Below are the code and all the weights of a small trained network. Each question names an input and a class and asks about switching units off, where a switched-off unit gives its printed mean instead of its output.

import numpy as np


def w(rows, s, z=0):
    codes = np.array(rows[::2]) - 128.0
    scale = np.full(codes.shape[1], s)
    scale[-1] = z or s
    return codes * scale


def f(y):
    return np.maximum(y, 0)


def log_softmax(a):
    a = a - a.max(-1, keepdims=True)
    return a - np.log(np.exp(a).sum(-1, keepdims=True))


def net(x, mask):
    res = np.array(x, float).reshape(1, 3) / 4 @ E
    y = f(res @ A[0][:, :-1].T + A[0][:, -1])
    res = res + np.where(mask, y, B[0][:, -1]) @ B[0][:, :-1]
    return log_softmax(res[-1] @ U[:, :-1].T + U[:, -1])


A, B = {}, {}
E = w([
[13,190,85,128,55,84,97],'x0',
[106,1,19,124,125,117,183],'x1',
[10,60,149,126,196,208,141],'x2',
],0.0084)
A[0] = w([
[104,159,126,142,108,85,95,168],'N0',
[43,130,145,136,123,164,136,133],'N1',
[153,116,138,137,104,121,120,61],'N2',
[114,138,105,118,147,104,128,34],'N3',
[132,165,174,149,178,151,143,148],'N4',
[169,58,71,113,142,157,163,120],'N5',
[201,130,129,122,130,107,150,119],'N6',
[154,87,150,134,149,172,106,86],'N7',
[137,254,117,132,82,80,149,154],'N8',
[120,118,237,116,171,186,146,140],'N9',
[139,35,90,144,113,126,132,147],'N10',
[82,67,95,118,151,140,159,187],'N11',
[104,194,119,94,101,117,139,140],'N12',
[132,134,113,117,102,146,140,109],'N13',
[126,182,196,121,136,167,127,183],'N14',
[95,165,130,118,140,121,121,255],'N15',
[188,133,132,121,117,105,142,143],'N16',
[205,171,119,133,93,84,126,131],'N17',
[176,76,125,119,136,120,150,204],'N18',
[150,118,184,136,167,171,138,231],'N19',
],0.012,0.0024)
B[0] = w([
[105,138,174,147,75,131,140,187],'N0',
[66,142,111,114,137,223,145,195],'N1',
[115,139,95,131,123,145,127,146],'N2',
[116,120,134,99,138,124,113,135],'N3',
[168,121,183,122,158,164,122,188],'N4',
[149,97,115,151,138,29,120,224],'N5',
[152,146,53,128,146,176,155,195],'N6',
[100,105,163,120,145,98,99,176],'N7',
[167,172,168,132,1,95,128,253],'N8',
[156,137,210,127,211,183,102,221],'N9',
[129,86,88,139,142,58,140,216],'N10',
[16,84,78,126,139,93,150,217],'N11',
[108,128,172,135,70,125,98,188],'N12',
[143,127,136,126,138,131,120,137],'N13',
[176,115,164,128,148,107,106,214],'N14',
[96,117,167,119,101,161,134,178],'N15',
[140,179,77,130,152,162,138,190],'N16',
[148,206,58,104,105,202,112,232],'N17',
[171,117,87,112,189,106,117,200],'N18',
[156,83,177,131,187,139,139,205],'N19',
],0.019,0.011)
U = w([
[2,113,87,94,123,173,153,157],'0',
[129,174,175,124,5,79,75,110],'1',
[149,98,246,104,221,150,54,89],'2',
[141,179,38,93,123,148,129,203],'3',
[101,68,85,134,141,12,130,2],'4',
],0.0079,0.00053)

Each question gives the input, the list of numbers given to net, and the class t.
The units are the neurons (one row each of A and B). Each row of codes is followed by its name. A weight is (code - 128) times the scale printed after its matrix; where a second scale follows, it is the last column's (A, B and U).
mask holds one flag per neuron, in row order. A switched-off neuron (its flag False) gives its mean, the last column of its row in B, instead of its output. The means were averaged over made-up inputs and are rounded, as every weight is.
A unit's drop is (log p(t) with every unit on - log p(t) with that unit switched off) / (log p(t) with every unit on - log p(t) with every unit switched off).
The circuit of an input: a set's keep is (log p(t) with only the set's units on - log p(t) with every unit switched off) / (log p(t) with every unit on - log p(t) with every unit switched off). Starting from the 12 units with the biggest drops (on a tie, the unit counted first), units are removed one at a time, each time the one whose removal leaves the highest keep (on an exact tie, the one counted first), for as long as the keep stays at least 0.8.
units of the circuit, in order: the units of the circuit, biggest drop first
k most important neurons: the k neurons with the biggest drops, biggest first
drop when u is switched off: that unit's drop, to one decimal
input [0,1,7], class 0: units of the circuit, in order	N11
input [-2,3,7], class 4: 3 most important neurons	N11, N5, N17
input [1,2,-1], class 4: units of the circuit, in order	N17, N9
input [-5,-2,-3], class 3: 2 most important neurons	N6, N17
input [-4,2,4], class 4: 3 most important neurons	N11, N5, N10
input [3,7,4], class 4: 2 most important neurons	N10, N5
input [6,-1,4], class 0: drop when N1 is switched off	0.2
input [8,6,0], class 0: drop when N5 is switched off	0.1
input [-6,-7,-8], class 3: drop when N6 is switched off	0.2
input [0,1,-8], class 3: 3 most important neurons	N17, N6, N16
